Each row was made from one walk, in order. Every step used is in the known rows, and no mark comes twice. Write each row's walk.
Each row is shifted at random along 8 fixed directions that mean nothing.
Known rows:
H-C-B-S: [ -17  189  241  489  129  315  -12 -204  373  -77 -197 -158 -373 -144
  175  223  257  227  115  223  -89 -149  238  131  -96 -305  -84  146
 -135  -52 -248  -93   68  -14  120  -59 -203  136 -180   82  113  372
  -19  198   20  180  -82 -161 -305]
F-D-Q-K-V-C-B: [  85  114  -59  249  -20 -592  157  -28 -187 -301  -24 -153  314  125
 -169  360  294  653  153   13  140 -594  209  278   -5 -218  264 -155
  -96  269  353 -318 -159  -46  299  198  -63   39  694  147 -220  181
 -286 -203   61  167 -390  500   -9]
H-C-B-S-D-Q: [  63 -440  -93 -221  -26  189  205  -38 -241  296  234  492   64 -307
  278 -169 -252  -19  -21  -43  160  171 -205  -32   25  -10   -7   59
  -53 -108   71 -262  241  -85 -175  -83 -279  -45 -557   97  -36 -391
  200 -434  -27 -273   76 -241  464]
S-B-F-D-Q: [-448 -152    4   52  341   83  -15  -75  419 -271 -233 -125  224  460
 -444   63   44  243    5   24 -171  -42  -13  -67  -49  184   35   96
   26 -163   -1  -29  149 -174  308  194  239  158  272 -238  109 -131
  358  144 -323  305  -48   13   43]
D-Q-K-B-V: [  42  -33 -109 -116  -21  170  -43   -6 -313  160  408  110 -214  -93
  104 -134  -99  374  -71 -193  145   58 -190  -12   44 -373  -42  -16
  190  195  316  224 -128 -108  -75   64  143 -196 -144   68 -143 -296
  139 -452 -247   17  210  170  228]
F-D-Q-C: [  61  294  117  -67  550  209  -36  -27 -127 -182 -158  -36  134  353
 -215  235    2  303   95   85  331  -56  235   -9 -126  119 -328 -305
  245  160  197  -83   26 -175  125  -78  152   96  294  -68    0  379
  151   39 -462   97 -221  124 -124]
Q-C-B-F: [-123  264   19 -163  215  368  294   20  -28  -83  -23  265   84 -113
 -174  429   45  144  527  -17    8  297  100  420 -104   24  -49  163
  191  444 -167 -248  259 -175 -270  234   53  321  183   89  144   88
   42  137 -135  179  -85   70   10]
H-C-Q-K-F: [ 160   -4  -51   96 -178  -32  533 -321  203   41  203  -70   92  -73
  118   69   89  -82  255  294    9  -19   52  118  -33 -521   -2  220
    4  369 -196 -199  154   57  233  -95  -42   10 -254   29    9  155
 -197  -22  164  458   21 -146 -265]
K-V-C-Q-H-D: [ 204  -16  183   31 -627 -281   10 -147 -336  126  227  100 -117 -287
  204  -38  -15  -15   77  109  -29 -131 -132  209  -16 -464   54   11
 -277   88  -57 -134 -228   16 -313 -110 -277 -302 -155  440  -82  173
 -432  -11  251 -194  209   68 -115]
V-F-D-Q-C-K: [ -62 -290 -166 -152  -77  170  322  186 -189  144  -89  -42  142  213
 -112 -189 -115 -192 -338  -38 -188  266 -348   11  260  124  -22   53
  -16 -226 -298  358 -355  151 -183  -57  -68  -65 -246 -312  -51 -273
  364  225  188 -187  150 -113  -27]
H-V-F-D: [-209  -69  596 -145 -224  189  -84 -187 -673   92  300 -123 -429 -284
  166  147   -6 -251   76 -120 -134  -25  -50  -57  140    7  210 -134
 -117   48 -403  142   75  146 -165   79 -415  160   44  -17   42  338
 -167  268  414 -780  500  325 -202]
V-F-D-Q-K-B-C: [ 311   67 -124 -205  379 -238 -438  305  -44   75 -142 -164   58 -243
 -131 -160 -177 -310 -173 -326  458   11 -150 -203  150  147 -209 -355
  -11  193  177  350   10  -18   95  -43   70 -253 -183 -128 -200 -156
  270  -72 -163 -120 -193  -26   34]
S-B-F-D: [-506 -286   72 -108 -152  402   59   87  280   26  -67 -214 -320  -93
 -209   33   79 -117   95 -185 -297  -47 -174 -211   26  213  241  192
  348 -133   46 -202  435   55  165  243  -26  269  108  -96  215 -252
  180  -89   58   14  253   21   39]
K-H-D-F: [ 247  184  288 -281    5  126 -229 -240  -64  179  147  -88 -233 -175
  271 -150 -170  -47   50   60  -57 -126   54 -299  -42 -265 -237   52
  118  -78   37 -208   14  -83   62  -68 -146    1 -188   75  341  145
 -369  104   76 -108  392  121 -223]
F-D-Q-H-C-B: [ -98  147  240  153  514 -185  255 -351 -169 -113  122  150  398  644
 -240  218   25  507  152  374  134   -4  238  204 -203 -194 -440  -78
 -226 -113  -23   -9 -166 -315    3 -138  218   12  438   72   57  457
 -132  277 -201  215    5  361   85]
V-B-S-F-D-Q: [-460 -320   57  -34  -24 -198  105  112 -304 -243    7  372  313  357
 -145   96  -12  134 -240 -125  -96  382 -243   35  103  174  366  146
  -93 -135 -141   56 -128  106  -35  362 -210  121   13 -323   12 -493
  526  -13  -45 -330   95  -18  199]
K-B-V-C-Q-H: [-143  -17  173  194 -287  157    6  156  502  198   -4 -502 -480   57
  288 -263  400  165  -11  273 -179  135  170  110  119  171  130  261
  261  -67  -32  -69   39  236   17   33   67 -146   61  118  356 -313
 -185  183  461  103  145   63 -408]
H-Q-C-B-F: [-165  354  165   31  179   66 -183 -280 -240  -60   72  201  -92 -127
 -111  403 -112  141  660 -101   43  175  152  207 -208 -140 -353   74
  122  382 -378   50  116 -389 -168  -77  -53  231  151    3  199  569
  -10  475 -211  -18  148   47   82]
D-Q-H-K-B-F: [ 167  -35 -194 -356  -46 -294 -281 -177 -219  411  669  163  -53 -164
  214 -197 -433  222   28 -179   40 -220 -248  -55  -89 -523 -179  -60
 -162  -61  116  157 -104 -399 -216   17   93  -45   75  304   63  330
 -433 -295  -64  154  358  250  453]
H-K-B-S-F-D-Q-C: [ 239 -429 -225   -7 -284 -152   37   24  155  403  310 -152 -172 -139
  147 -446 -342 -139 -428 -330   40 -326 -306 -348  -55 -302  -70  -29
  184 -156  355   15 -130   -5  205 -195  298  -75 -305  152  102  -89
  100 -601   49  211  153 -261  327]
S-F-D-Q-H-C-K: [ -15 -457 -304 -361 -314  -46  422  -31 -383  397  522  385  233  187
  -37 -388 -559 -391 -383 -106 -200  217 -580 -210  -96   50 -183   96
 -157 -361 -117   98   -9   -6 -425 -300   50  -76 -376   34   18  -98
  -42 -212  145   21  437  -16  562]
C-K-V-D-Q: [ 133  284 -200  -83   87  142 -392  267 -126  -63  -35  135  157 -359
  194  101   22   51  110 -152  155  295   94   29  249  186  191  -61
   17  -39  122   40 -105  127 -121  196 -471    0  -89  -77  -24 -372
 -145   -2   50 -301 -136   65 -199]
S-B-C-Q-K-H-V-D: [-166   -9  140  445 -318  232   84 -114  -27   83   44   82 -418 -256
  106   14  177 -174  266  -70 -390  186  -34  313   53 -185   14  211
   39  149  -38   -5   94  112   39  -62   16  -79 -359  -22 -246 -218
  192  -73  -15 -324  161 -300   16]
K-F-D-Q-H-V: [  34  136  129 -102 -132   71 -279  -92 -489 -349  -21  195  190 -239
   68  393  198 -277  187   42  430 -178  -50 -231 -176 -199  230 -396
   39  311  305 -129  244  142  -19  -22  -35  -57  309  174 -261  362
 -203 -212 -136 -184   73  239   10]
K-F-D-Q-H-C-B: [   6 -317  116 -150 -218 -260  130 -297 -395  202  319  -12  -13  250
  100 -112   10   68   76   67   21   59 -322  -16  -51 -210 -257   74
 -116  -97  -95  129 -229  -25 -271 -262  128  -71   56  289    5  146
 -231  271  410  -50  533  333  188]
H-K-B-C: [-203  296  171  419  118  168 -507 -212 -159   31  153   98 -327 -454
   98  267 -138  -52   99 -179  118  122 -116  -52  -29 -432 -166   30
   36  338 -138  282 -105 -112 -228   77 -157   80 -312   38   18  142
  -89   -7  -48 -345  252  -55  -78]
D-Q-H-V-F: [ 149  233  518  -71  268  258 -195  -62 -434  129  292   70 -385 -148
  224 -111    9  115   34  145  159  239  273  -87   74  -88 -190 -229
   46  -62 -118  123 -111  -65  -30 -106  125  -88   32  -56    1  350
  -91  253 -156 -478  285  242 -171]
V-F-D-Q-C: [ 143  448  119 -258  654 -113 -290  241 -174 -269 -377  -56  400   88
 -257  367   63 -219  200  -38  355  -66  309   76  130  407   87 -399
  -15  305  -80  -50  193  -84  160  235 -186  166  345 -185  -58  254
   92  274 -210 -237 -498  159 -309]
H-Q-C-B-F-D: [-280  240  182  281  211  298   22  -76 -178 -371 -230  286  176 -210
 -287  623  158  -11  611   19  323  298  190  -47 -234  -57 -199  -31
  488  456   -5 -120  221 -118   73  -48   67  208  249 -222  189  242
  345  192 -397   24    1 -130   53]
C-K-F-D: [  93   94 -415  188  -61  324  149 -104  721 -358 -501 -309  258   -5
 -278  -96 -111 -266 -464  303  254    5  -56 -552 -222 -313 -356  -29
   65 -162  277   35   78  173  279 -276  122 -126 -380 -111   97 -156
  225  -35 -302  702 -137 -371 -310]
K-V-F-D-Q-H-C-B-S: [ 425   61  122 -129  177 -407 -286  292  107  -83 -127  -54  242 -164
  152   30  151 -281  158  -82  279  -51   94   78  105  182  233 -203
 -213  -28   52   77  -12   62   47  101  -28 -287   54  158  -90  131
 -342  140  286 -122 -257  157  -74]
V-D-Q-C-B-S: [ 193 -267 -246 -222 -120  144  468   44  291  220  -83  -87  122  321
  123 -323  182  441 -305  148 -243  -30   43  366  201 -143   83  151
 -200 -403   73    5 -181  113  288   83  -29  -19  -14  -41   -8 -204
  232 -167   11  355 -273 -152    5]
B-S-D-Q-K: [-280 -230  116  -59  108  179  339 -123   41 -179   62  231  -79  321
 -206  -75   40  641 -250    2 -100  126  178   71  -15   26  203  231
   45  -21   80   52 -184  -70  244  298  160  106   38 -279 -136 -411
  265 -206 -306   71   13    5  106]
Q-C-B-V-S: [ 172   17  -98  122 -469  376  481  -14  372  197  -90 -496 -587  -67
  178 -290  300  243 -132  166 -331 -311  137   89   63 -366  -58  177
  101 -110   28  -49   95  154  155 -150  146    8 -176  274   74  227
  -65 -144   75  349 -141  -45 -161]
F-D-Q-H: [-399   59   90  -16  -60  236  -78   47 -529 -264  -76  236   94  174
 -116  437  282  145   88   58  -25  -16 -111   37  -25  -17  277 -128
   67    6   41   57    0   72 -155  149 -209  113  449 -111 -147  268
   -1  -39  -93 -279  166  337   62]
V-C-K-H: [-130  -87 -208  134 -481  178  366  -48  103  212  -23  -77 -212 -159
  139  -58  -87    4 -354  241 -466  174 -335   18  100  -92   95  337
  117 -209 -228 -255 -115  218 -384  123 -462   35 -415 -137  171 -403
 -274   32  528  -41  244 -163 -228]
F-D-Q-H-V-C-K-B-S: [-234 -320  -97  185   77   70   15  214  266 -106 -337  199  407  159
  -38   19  170 -238 -356  267  161  223 -159  -29   46  350  280  -68
  -18 -371   71   85 -200  306 -135  -21   61 -364  152 -311 -120 -355
  106 -138  185  126 -197 -286  -24]
B-C-Q-H: [ -14  142 -292 -440 -378  570 -314  387 -209  239   85  328 -384 -637
  524   49   60 -512  404 -197   56  365 -264  148  -22  295  140   12
  129  283 -122  -68  635  151 -511 -108 -459  -69 -458   95  -44  229
 -191 -228   60 -349  123  -96  218]
S-F-D-Q-C: [ 135  200  -71 -213  126 -369 -167 -147  -36  -48    9 -311   67  551
 -281  -79 -276   97 -124 -196 -189 -539   59   44 -205  182 -235 -191
 -317   16 -152   38   57 -277  109 -181  155  241  315  198    4  728
  -92  255 -177  224 -140  278   40]
B-F-D-Q-K-H: [ 363  -10 -380 -519  -85 -163 -601  197   10   78   46 -182 -285 -443
  108    7 -218 -208  150 -382  107 -332 -304 -301 -120  245  -58 -220
  163  103  272  122  217 -118 -103  -67 -101   96   43   70  -20  378
 -187 -248  -91  202  104   23  297]
S-D-Q-C-K-B: [  67  -84 -319  183 -183  248   62  120  216  242 -163 -221  -98 -115
   37 -244 -107  138 -225 -135 -129 -484   21 -151   45 -237  -41  -88
  190  -69  292 -189   17  -70  183 -162   88  -20  -54  165 -170 -259
  192 -370 -139   36 -150 -171   25]
Q-C-B-S-D: [ -37  -19  262  -66  317  409  482 -119  324  119  -78   40 -288  266
 -224 -225 -146  376  -15  102   30  409  352  170 -133  171 -514  239
  269  -47   24 -140  -29 -211   21  -93  424   98 -190   60  211 -290
  304  180 -238  126   -8 -162  -42]
D-Q-H-C-K-V-B-S-F: [ 279   72  110  478  169 -156   36   88  455   12   89   -8  -73  224
  153 -320   -8  214 -272  162  -74  209  164  -68  -21 -213 -186  135
  -39 -357  -39  197 -493   21  142 -120  445 -282 -198  -28   -8  -36
  -37  194  -92  257  -40 -182 -131]

Which walk is each row?
[ -42 -549 -174 -169 -406  -90  -62   48 -132  576  272  289 -399  -73
  347 -549 -481 -243 -437 -127 -351   92 -477  -43  178 -111  -93  188
 -292 -702 -270  450 -376  -55 -448 -171 -303 -250 -570   93 -227 -267
  113 -112  230 -435  347 -377  438] -> V-B-S-D-Q-H-C-K
[-197  104    2  262  218 -666 -460  112 -132   47 -200  -30  174  101
 -267   18   30 -405  -17 -124  -58   36  -18 -118  195  480   34  -62
 -271 -192 -418  221 -155   49 -289 -134 -105   85  226  -80  -70    6
 -155  492  385 -204  -88   30 -109] -> V-S-F-D-Q-H-C-K-B
[ 114   14 -127 -268  243   -7 -135  410 -444  288   45   59  183 -247
    0   -9 -209 -259   60 -363  333  166 -178  -71  232  225  -80 -271
  234  143  135  -33    1  -24 -249   38 -176  -64  -63  -23  -15 -486
  213  -73  122 -414   12   59   61] -> V-F-D-Q-C-K-B
[ 333  262 -604 -242  172 -265 -117  214  443 -272 -338  -88  495  242
 -248 -221 -188 -356 -320    8  142 -274  140 -171  -94  459   -6 -221
 -349  -65  120  120  292    1  104 -120  119  -61 -104   15 -103  170
   -9 -215 -437  576 -800 -221  122] -> B-V-S-F-D-Q-C-K
[ 198  -27  186   45  290 -120 -147  -64  117  -39 -286   90   23 -235
  -31  -95   -5 -236  236  161   82  415  212 -109   70  479 -218  -36
  189   66 -136  -76    1  -35 -140 -202  321   24 -158 -142   37 -118
   99  330  -13 -246  -83 -334  -54] -> K-H-V-S-D-Q-C-B-F
[ -67 -122   47  276  283 -356  188 -113  116 -274 -158  124  557  159
 -393  -69   73 -234 -295   85  228  173   30 -151   51   94  119 -139
 -189  176  -65  167    5  213  269  -57  476 -217   21 -384 -272 -110
  213 -127 -157  222 -382 -177  -24] -> H-V-S-F-D-Q-K-B-C
[-211 -196  -85  152 -569  438  -72  226   22  209   -2 -255 -605  -66
  249 -213  381  -61   -9 -261 -553  -63 -155  153  316  113  403  307
  172 -191   45  190 -157  319  -13  149  -40   79  -85  166 -171 -606
  169  -34  290 -304  176  -64  -47] -> S-B-V-D-Q-C-K-F
[   5  192  388  502 -116 -282 -175 -181  181 -284 -153 -262 -487  -52
 -158  191   69 -203  -60  -41 -263 -194  192  -95 -162 -112   15   36
   24   26  -67  204 -222   90  231   -2  199   99  137  -87 -110  355
   -1  195   27  -39   74 -125 -268] -> Q-K-H-V-B-S-F-D
[ 116 -143 -234 -146 -392 -343  -88  -96  370 -197  -89  -85  172   77
   33 -199  -89 -601 -203  394  124  118 -128  -74  -93  216   21  112
 -260  -57  -62  293  -25  179 -112 -161  -33 -215 -269  106  113   68
 -219   79  170  249  -82 -281  -15] -> B-V-C-Q-H-K-F-D
[-115   51  259  -55  354 -240  105  -32  -93 -319 -104  265  553  339
 -387  104  -61 -308 -190  305  203  263  204  -94 -104  584  107 -179
  -83  -10  -86 -208  149   98   74   24  217   55  358 -263   50   91
    5  168 -124  -61 -244   72  -74] -> S-F-D-Q-H-V-C
[  14   49  194  -55  201 -164   76  108 -542  -91   52   81   36  176
  -69  207  116  493  156 -234  123  -72   84  342   32    4  -17 -140
 -150  188   11  -33 -180 -157  -83  166  -74  128  236   97  -78  -25
  250  142  -85 -280  -15  294  145] -> V-F-D-Q-C-B-S
[ 229   -6  -80  -59 -108   -5 -132  -59  172  117  154  111 -164 -289
  389 -360 -514 -115 -192  -51  -50  -85   39 -282  -88 -138 -200   18
   13 -297  201 -171   47  -83  -11 -117 -144 -183 -448   66   79 -295
 -122 -210  -43 -198  153 -275  158] -> C-K-H-V-B-S-D-F
[ 249   -2   86  182  102  274  390  -36  152  225  155  -42  237  155
   81 -240   64  287 -230  137   53 -109  173    8   55 -542 -151   33
 -112  -27  158   80 -414  -37  207    1  374 -259 -108   98   44 -363
  161 -216 -227  350 -108  -86 -131] -> H-D-Q-C-K-B-V-F
[ 121 -254 -155  199 -614 -312  117  -30 -144  -86   89  167 -117 -294
  100  -67 -208 -437   -2 -116  -79   52 -267  -63 -175 -261  -17   29
  -27   81  119   -8   22  100  -21 -300  -41 -167 -463   19 -136  -69
  377 -301  -80  -86  214 -461  276] -> C-Q-K-H-V-B-S-F-D
[-278  -76  -52  359  -97 -182 -170 -134  -10 -234  -64 -116  -77  367
 -210  -79  -23  264 -232  -17 -103 -168 -156   13  -66   61  -85   75
 -182 -100  142   91 -232  -73 -115   14   80  -99  -50  189 -155 -456
  195   94 -139  -30   33   32  123] -> S-B-V-C-K-F-D-Q
[-158  117 -118  403   15  -42 -106  107   67 -481 -339  -33   76 -178
 -194  563  463  340  426  -18  -37  -63   63   81 -113   -4  159   92
  216  300  183  -78  -56   19  103  133   96  303  466 -144    6   14
  221   84 -125  210  -21  106   56] -> C-B-F-D-Q-K-H
